Each row has two labels, one from each of two sets.
  2  -5  23   3   1  -2  -5 -12  -8  12  -4   2  16  10   3 -14  11 -17   1  -9   9   7   0  -1   1   4  11 -14   5 : Fipo + K
  8  -9  34  -1  -2  -3  -4  -3   2  -1  -2  14  12  -5  -1  -3   6 -14  -5 -20   7   3  10  -3  -7  20   3 -34  -2 : Voza + K
 12 -10  13   0  -3   3   0 -20 -21  -6  -8   1   0  -9   6  -8  20  18  -2  -6   0   5   4   9  13  -3  12   5  -8 : Fipo + X
 15 -10  14   0  -4  -1   1  -1  -5   4  -7   0  11 -24   8   0  14  21  -1   8   5   3  10  -6   8  16   5  -7  -3 : Fipo + X
 -3  -4 -15   3   6   5  -7   2 -21 -48   0   3  -9 -10 -18  16 -12 -45  -1 -34  -2   9  -6   7  -4 -17  -8   8 -21 : tum + Z
 -5  -9  -8   3  -7  -4  -5  -8   2  10   0   5  13  15  -5   6  -2  11  -6   4   2  -9 -10   1   9  -1  -1  -7   8 : Fipo + D
 -3  -2   5  -1   1  -5  -7 -13   6  39   2  -1   8  21   2 -14  24 -10  -7  20   4 -21 -36   6   9   3  12 -26  20 : Fipo + D
  5   1   4   0  -3   2  -1  -4   1  21  -6  -4   2  -2   6 -22  22   8  -2  23   2  -9  -9   3   7   1   3  -7   6 : Fipo + X
  4  -5   3   4   0   1   3  -4 -10 -14 -16   0 -10   0   3  11  12  14   0 -15  -4  15  11   0   3   7   6   1  -4 : Fipo + C
  6 -16  10  -3  -5  -7  -5 -12 -10  -1  -6  13  16 -32  -6 -13  10  18  -5  -6  10  -8  11   4  23  35  -5 -40  -1 : Fipo + X
  1  -1  19  -7   1 -12  -8 -11  -8   7  -2  16  -8   3  -2 -12   7  -3  -2 -20   4  -2   9   3   5  18   9 -37   4 : Voza + K
  8  -2  19   1   2  -5  -3 -17  -2  40  -6  -3  12  -3   8 -27  31   8  -2  17   7  -6   6   7  14  13  19 -19  15 : Fipo + X
 13 -17  -8   6   0  -3   1   1 -13 -45 -11   0 -13  -8  -3  20  12 -13   0 -16  -4   6 -10   2  -4 -15  -2   7 -19 : Fipo + C
  2   5  21  -3   7  -6   0  -4  -5  31  -1  -8  15 -17   0   0   2   7   4  -3   8  16  24  -4   5  24   8   7   7 : vame + X
  7   6  14  -2   7   1   3   0  -7  23   2  -8 -14 -17  13 -16  27   6   1  22  -4  -6  -6   5   0   2  16  -1   2 : Fipo + X
  4 -14  -4   0   4  -4   0   9  -7 -25 -10   0 -11 -29 -10  33   3   5  -3 -12   1   3  12  -1   1  12  -5 -14 -10 : Voza + C
 -8 -10  -5   2  10  -2   2   4 -20 -20  -5  -6 -11 -26  -9  35  -8  -9  -3 -16  -3  15   9   0  -6   6   7  11  -6 : vame + C
  5 -30 -15   9   5  -6  -1  -3 -37 -58 -10   1   4 -20 -25  56 -11 -10   0 -46  -5  22  11  -1   3  -5  -6  20 -24 : tum + C
  7 -24  21   0   3   0  -1 -10 -34 -14   3   7  23 -46 -11  33 -12  -2  -5 -31   2  17  24  -3   5  14   6   3 -15 : roze + X
  0  -4   2   3   2  -8  -1   5  -3 -34  -8   9 -13   3  -9  15  -1 -13  -1 -34  -2   7   6  -1  -7   7  12 -15 -14 : Voza + Z
  3  -7  27  -1   8  -8  -1  17  -1  38   2 -10  38 -37  -5   7   1 -18  -7   7  15   4  17 -11 -12  36   8 -17  16 : tum + K
  3   5  14  -6   4   3  -2 -14   1  24  -4  -9   8 -11   1  -5   8   6   4   1   4   4  15   3  13  17   6   3   4 : tum + X
  7  -7   1  -2  13  -5   1  24   5   9  -9 -26  -1 -44  -3  37   8  -6  -4  20   5   7  21  -6  -9  27  -3  10   4 : tum + C
  5  -5   9   6   4   1  13   2 -25 -11  -3  -6 -12   6   8  11  10  -7  -1  -5  -7   8  -8   1 -14 -17  17  18  -9 : Fipo + C
  3  -6 -14   4   3   3   1   0 -15 -42 -11  -3 -15   9  -5   5  10 -26   0 -19  -2   4 -17   9 -13 -25   0  11 -16 : Fipo + C
  4  -7   8   4  -3  -6  -6  -3 -15  10   2   4  14  -2  -2 -24  13 -13  -6   5   8  -8 -13   2   3  -1   6 -21   5 : Fipo + K
  4  -4  14  -6   5  -3   1  -4   9  45  -3 -15   9 -26  10   3  22  19  -7  28   4  -6  14  -1  11  31   7 -14  15 : Fipo + X
 15 -50  25   4  17 -14   5  81  -7  19   0 -30  52 -81 -12  71 -13 -13 -16  61  18   7  40 -35 -37  76 -16 -16  14 : vame + Z
  4 -37   7  13  -6  -5  -3   3 -31 -53 -15  16  24 -13  -8  36 -13   0  -9 -37   5  17  10  -7  -4   2  -4 -14 -12 : Fipo + D
  2  -6   3   3  10  -5   2  14  11 -30 -12  -8 -12 -12  -6  19  12 -40  -2 -10   4   2  -2  -1 -12   5  -8 -10 -10 : Fipo + Z
 -1  -5  -9   1   6 -12  -4   1  -4 -26  -5   3 -15 -11 -16  25  -1 -13   2 -23   2   0  10   4   2  11  -5 -14  -7 : vame + C
  3  14  27 -11   5   5  -2 -32   4  19  -2   2   5   8   1 -15  10  -9   5 -21   7  12  16  11  21  12  12  -1  -4 : tum + X
  4 -11   6  -3   4  -7   1  11   7 -11  -7  -2 -12 -14  -4  37   8   3  -4  -9  -2  -3  12  -1  -4  19  -3 -16 -10 : Voza + C
  2  -8  -2   6   4   2  -4   0  -8 -35  -8  -1  -1  -4  -7  -3   4 -38  -2 -19   7   8  -8   5  -2 -14  -6   6 -14 : Fipo + Z
  9 -27  11  -1  12  -5   3  38  14  -1 -16 -16  10 -79  -4  45   6   8  -8  29   8   4  31 -14 -12  53 -12 -19   4 : Fipo + C
 11 -12  23  -1   0   0   3   1  -8  10  -8  -3  13 -16   7   1  25  -1  -5  11   7  -2   3   0   2  15   8 -11   1 : Fipo + X
  8  -5  22  -2  -2   5  -3 -12 -14  11  -4   2  15 -32   7 -18  11  11  -1   9   4   8  11   2  12  14   9  -2  -8 : Fipo + X

Each row has two labels, one from each of two sets.
 -5  21   0  -8 -35  19 -14  -4  -1 -12  -5  19 -10  13  -6 -10  -3  -7   1  -1  13  12  14  -5 -11   1  15 -18   6 : rana + <58>
-15  30 -13 -12 -61   0 -15  14  -7   1  22 -17  -2   7   7   2   8 -18   1  16  -7  34  14  -7   9 -10   0 -25 -11 : kuri + <63>
 -9  22  -6   2 -46  11 -33   4   1   0   1 -14 -11   8   3   3  -1 -12   4  21 -12  46  14   1   2 -13   1 -29  -3 : pok + <64>
-17  19  -7 -22 -61  27  -5  11  -9 -11   4  -8  -5  17   3  -1   4 -15  10  10  -7  34  11  -4   4 -10  -1 -22  14 : kuri + <58>
  1   8   0 -13 -36  14 -10   8  -5  -6  -6  -4  -9  -4   2  -4  -2 -15   5  21 -13  36  16  -4  -8  -2  20 -32   3 : pok + <63>
-14  35  -9  -4 -55  15 -12   7  -2   3   2 -19  -6   8   7  12   2 -17   0  12 -11  42  12   0   8 -11  -3 -24  -6 : kuri + <64>
  1   8   0  -3 -23  21  -3  -4   6 -10   1   8 -17  -1  -2  -7 -11  -8  -8  11  -4  22   9   0  -2  -4   7 -26   2 : pok + <63>
 -4  28   3  -1 -32  21  -4   9   4   4  -1 -13 -11   3  -1   7   2  -8   4   7   1  32  10   4   3 -11   5 -23  -4 : pok + <58>
 -8  28  -4  -3 -37  12 -16   0  -3   3  -1  -8   3   7   1   6   4 -14   4   4  -3  37   5   3  19  -1   1  -2  -7 : rana + <58>
 -8  32  -7 -12 -66  15 -11  13  -7   6   2 -17  -5  12   3   5  -4 -20   1  14  -7  43  18  -2  -3 -12  -2 -38  -5 : kuri + <62>
